Here is a tiny trained network, its code and every weight. The questions are about switching its units off for an input and a target symbol, where a switched-off unit gives its printed mean instead of its output.

import numpy as np


def w(rows, s, z=0):
    codes = np.array(rows[::2]) - 128.0
    scale = np.full(codes.shape[1], s)
    scale[-1] = z or s
    return codes * scale


def norm(h):
    return h / np.sqrt((h * h).mean(-1, keepdims=True) + 1e-5)


def f(y):
    return y / 2 * (1 + np.tanh(0.7978845608 * (y + 0.044715 * y**3)))


def softmax(a):
    e = np.exp(a - a.max(-1, keepdims=True))
    return e / e.sum(-1, keepdims=True)


def log_softmax(a):
    a = a - a.max(-1, keepdims=True)
    return a - np.log(np.exp(a).sum(-1, keepdims=True))


def net(x, mask):
    ids = ['αγδεζθλμφψω'.index(c) for c in x.split()]
    T = len(ids)
    res = E[ids] + P[:T]
    u = 0
    for l in range(2):
        r = norm(res)
        for j in range(3):
            rows = slice(2 * j, 2 * j + 2)
            q, k, v = (r @ M[l][rows].T for M in (Q, K, V))
            z = softmax(np.where(np.tri(T) > 0, q @ k.T / 2**0.5, -1e9)) @ v
            o = O[l][rows]
            res = res + np.where(mask[u + j], z, o[:, -1]) @ o[:, :-1]
        u += 3
        y = f(norm(res) @ A[l][:, :-1].T + A[l][:, -1])
        res = res + np.where(mask[u : u + 16], y, B[l][:, -1]) @ B[l][:, :-1]
        u += 16
    return log_softmax(norm(res)[-1] @ U[:, :-1].T + U[:, -1])


Q, K, V, O, A, B = {}, {}, {}, {}, {}, {}
E = w([
[86,179,219,109,155],'α',
[145,8,166,153,139],'γ',
[141,88,131,171,93],'δ',
[89,175,98,132,108],'ε',
[124,101,114,139,73],'ζ',
[93,53,117,166,140],'θ',
[90,94,135,96,85],'λ',
[161,146,118,131,203],'μ',
[2,47,130,200,116],'φ',
[120,116,201,167,149],'ψ',
[52,223,178,158,162],'ω',
],0.0093)
P = w([
[208,109,106,2,138],'0',
[124,127,225,198,92],'1',
[114,124,214,202,78],'2',
[116,124,206,201,76],'3',
[114,124,201,199,75],'4',
[97,128,196,218,75],'5',
[99,124,186,217,61],'6',
[97,133,183,217,57],'7',
[105,123,192,219,58],'8',
[99,131,183,218,54],'9',
[103,121,178,221,45],'10',
[102,125,180,218,53],'11',
[90,121,173,228,41],'12',
],0.0032)
Q[0] = w([
[170,112,159,182,2],'0.h1',
[152,79,116,126,75],'0.h1',
[17,150,217,156,18],'0.h2',
[153,159,59,94,132],'0.h2',
[29,114,154,109,60],'0.h3',
[101,21,116,155,86],'0.h3',
],0.0056)
K[0] = w([
[196,153,90,33,113],'0.h1',
[94,200,100,126,148],'0.h1',
[156,150,100,1,104],'0.h2',
[129,155,169,163,106],'0.h2',
[164,98,104,95,110],'0.h3',
[197,68,115,82,178],'0.h3',
],0.0071)
V[0] = w([
[27,54,137,121,150],'0.h1',
[159,118,140,39,133],'0.h1',
[77,119,255,118,175],'0.h2',
[199,86,1,200,137],'0.h2',
[197,120,103,152,81],'0.h3',
[120,133,168,157,95],'0.h3',
],0.0041)
O[0] = w([
[252,141,215,63,129,238],'0.h1',
[50,187,81,149,157,102],'0.h1',
[218,141,116,170,97,175],'0.h2',
[143,111,158,66,180,1],'0.h2',
[125,41,85,165,77,114],'0.h3',
[90,226,127,141,120,191],'0.h3',
],0.0037,0.0021)
A[0] = w([
[85,183,145,107,66,128],'0.n1',
[140,130,174,176,88,144],'0.n2',
[114,255,59,153,107,125],'0.n3',
[71,108,130,112,120,126],'0.n4',
[159,43,64,199,79,144],'0.n5',
[172,57,68,176,135,118],'0.n6',
[140,119,167,210,166,143],'0.n7',
[177,147,50,166,195,39],'0.n8',
[125,86,108,143,146,68],'0.n9',
[188,117,134,49,29,115],'0.n10',
[227,142,159,131,229,150],'0.n11',
[129,158,85,109,129,81],'0.n12',
[163,76,175,170,191,144],'0.n13',
[219,102,153,107,162,148],'0.n14',
[120,144,238,133,130,159],'0.n15',
[119,235,112,130,134,253],'0.n16',
],0.0056,0.0025)
B[0] = w([
[115,80,83,184,139,229],'0.n1',
[138,195,65,142,119,253],'0.n2',
[149,20,197,178,146,177],'0.n3',
[166,134,60,120,119,168],'0.n4',
[158,236,114,162,196,229],'0.n5',
[159,199,152,110,229,134],'0.n6',
[82,217,179,98,53,201],'0.n7',
[85,36,168,133,184,100],'0.n8',
[148,139,124,90,158,106],'0.n9',
[164,160,135,184,133,174],'0.n10',
[130,102,173,180,46,152],'0.n11',
[115,74,171,106,111,93],'0.n12',
[50,174,198,133,110,166],'0.n13',
[111,131,170,173,110,125],'0.n14',
[93,137,19,136,88,241],'0.n15',
[151,125,137,254,75,207],'0.n16',
],0.0039,0.003)
Q[1] = w([
[155,130,121,27,198],'1.h1',
[35,162,92,255,35],'1.h1',
[215,83,47,29,166],'1.h2',
[151,97,143,62,236],'1.h2',
[180,119,152,33,166],'1.h3',
[176,62,206,52,192],'1.h3',
],0.0063)
K[1] = w([
[2,157,121,193,67],'1.h1',
[176,85,92,38,143],'1.h1',
[125,222,70,150,69],'1.h2',
[150,174,148,200,104],'1.h2',
[108,119,175,187,103],'1.h3',
[100,135,135,144,102],'1.h3',
],0.008)
V[1] = w([
[94,139,193,205,112],'1.h1',
[141,58,173,63,64],'1.h1',
[64,145,199,56,49],'1.h2',
[156,172,129,144,45],'1.h2',
[182,71,120,123,165],'1.h3',
[3,121,108,76,126],'1.h3',
],0.006)
O[1] = w([
[75,149,52,147,64,54],'1.h1',
[134,196,24,107,196,254],'1.h1',
[138,67,67,2,133,218],'1.h2',
[66,193,207,90,181,158],'1.h2',
[249,153,115,185,77,58],'1.h3',
[14,11,89,177,138,149],'1.h3',
],0.0043,0.0027)
A[1] = w([
[43,166,150,13,154,148],'1.n1',
[158,40,173,73,170,162],'1.n2',
[131,147,135,155,253,48],'1.n3',
[101,142,126,210,103,27],'1.n4',
[92,109,180,186,42,106],'1.n5',
[74,36,52,123,155,158],'1.n6',
[137,138,106,201,172,1],'1.n7',
[146,80,76,116,207,47],'1.n8',
[76,93,122,231,141,70],'1.n9',
[126,99,222,187,117,212],'1.n10',
[92,147,122,140,116,84],'1.n11',
[170,189,110,61,138,143],'1.n12',
[116,197,49,224,176,219],'1.n13',
[164,169,157,56,136,160],'1.n14',
[28,34,148,119,64,108],'1.n15',
[165,81,248,175,118,109],'1.n16',
],0.0051,0.0035)
B[1] = w([
[104,110,145,11,158,151],'1.n1',
[140,133,83,43,121,113],'1.n2',
[148,91,165,212,82,117],'1.n3',
[81,131,94,150,170,147],'1.n4',
[119,90,87,98,116,185],'1.n5',
[158,147,101,112,168,167],'1.n6',
[98,158,181,179,138,116],'1.n7',
[4,110,148,212,129,111],'1.n8',
[116,172,130,138,209,166],'1.n9',
[178,96,133,25,177,193],'1.n10',
[131,140,88,138,106,135],'1.n11',
[121,147,72,81,159,131],'1.n12',
[171,86,117,67,152,253],'1.n13',
[116,163,85,103,155,125],'1.n14',
[170,94,167,156,117,168],'1.n15',
[136,88,98,106,118,143],'1.n16',
],0.0044,0.0055)
U = w([
[78,192,159,175,117,28],'α',
[174,201,99,154,128,82],'γ',
[188,91,218,128,87,204],'δ',
[24,42,125,153,151,108],'ε',
[167,62,174,92,158,56],'ζ',
[189,160,76,137,114,63],'θ',
[132,158,116,84,246,255],'λ',
[178,69,101,238,117,183],'μ',
[122,86,52,41,55,218],'φ',
[79,167,161,105,88,32],'ψ',
[81,161,168,127,69,87],'ω',
],0.011,0.0022)

Each question gives the input, a string of symbols that net reads in full, and the target symbol t.
The units are the heads (2 rows each of Q, K, V and O) and the neurons (one row each of A and B). Each row of codes is followed by its name. A weight is (code - 128) times the scale printed after its matrix; where a second scale follows, it is the last column's (O, A, B and U).
mask holds one flag per unit, layer by layer, with each layer's heads first. A switched-off unit (its flag False) gives its mean, the last column of its rows in O or B, instead of its output. The means were averaged over made-up inputs and are rounded, as every weight is.
A unit's drop is (log p(t) with every unit on - log p(t) with that unit switched off) / (log p(t) with every unit on - log p(t) with every unit switched off).
The circuit of an input: a set's keep is (log p(t) with only the set's units on - log p(t) with every unit switched off) / (log p(t) with every unit on - log p(t) with every unit switched off). Starting from the 12 units with the biggest drops (on a tie, the unit counted first), units are removed one at a time, each time the one whose removal leaves the highest keep (on an exact tie, the one counted first), for as long as the keep stays at least 0.8.
circuit, biggest first: the units of the circuit, biggest drop first
unit that matters most: the unit with the biggest drop
top k neurons: the k neurons with the biggest drops, biggest first
k most important neurons of layer l: the k neurons of layer l with the biggest drops, biggest first
heads that matter: for each layer, one digit per head in row order, 1 if its drop is at least 0.15 and else 0, layers parted by /
drop of u: that unit's drop, to one decimal
input μ ε ε φ ζ λ ε λ λ λ λ φ φ, target μ: circuit, biggest first : (1.h2 0.h1 0.n5 0.n8)
input γ ψ ω, target γ: circuit, biggest first : (1.h3 0.n16)
input ε ε λ λ ε ζ λ ε, target ε: circuit, biggest first : (1.h3 0.h2)
input λ ε δ ε ε γ λ μ ω ζ, target λ: heads that matter : 000 / 100
input μ λ φ, target μ: circuit, biggest first : (1.h3)
input δ ε ε, target δ: top 3 neurons : (0.n5 0.n3 1.n10)
input λ μ ε λ ω ε ζ θ δ λ λ λ ε, target λ: 3 most important neurons of layer 0 : (0.n3 0.n10 0.n15)
input λ φ λ, target λ: heads that matter : 000 / 100
input φ δ φ α λ φ ζ φ, target φ: heads that matter : 110 / 010
input ε λ ω ζ, target ε: circuit, biggest first : (0.h2 1.h3)
input δ λ φ, target δ: 2 most important neurons of layer 1 : (1.n10 1.n15)
input ε δ λ, target ε: circuit, biggest first : (0.h1 1.h3)
input ε δ μ γ θ λ λ μ λ δ γ λ λ, target ε: circuit, biggest first : (1.h3 0.h1 0.h2 0.n11)
input λ μ ω λ, target λ: circuit, biggest first : (1.h1 0.n7)
input γ γ ε ε δ λ φ λ ε ε ε ε ζ, target γ: unit that matters most : 0.n5
input ε ε ε γ δ ε, target μ: circuit, biggest first : (0.n3 0.n16)
input μ μ ε ω φ μ, target μ: heads that matter : 100 / 010
input λ φ λ γ μ μ α μ ψ, target λ: circuit, biggest first : (1.h1 0.n15)
input λ λ ε λ ε ε γ θ λ ω ε, target λ: 4 most important neurons of layer 0 : (0.n3 0.n10 0.n15 0.n5)
input ω ε φ δ α ψ, target ω: unit that matters most : 1.h1
input ζ λ ε μ, target δ: 2 most important neurons of layer 0 : (0.n11 0.n7)
input φ ζ φ λ ω δ λ φ γ λ ε φ γ, target φ: 3 most important neurons of layer 0 : (0.n16 0.n1 0.n7)
input φ ε λ φ λ φ μ δ λ δ λ μ, target φ: drop of 1.n16 : 0.1
input δ ε ε θ, target δ: drop of 1.h2 : 0.2
input λ λ φ λ μ μ φ φ, target λ: drop of 1.n9 : 0.1
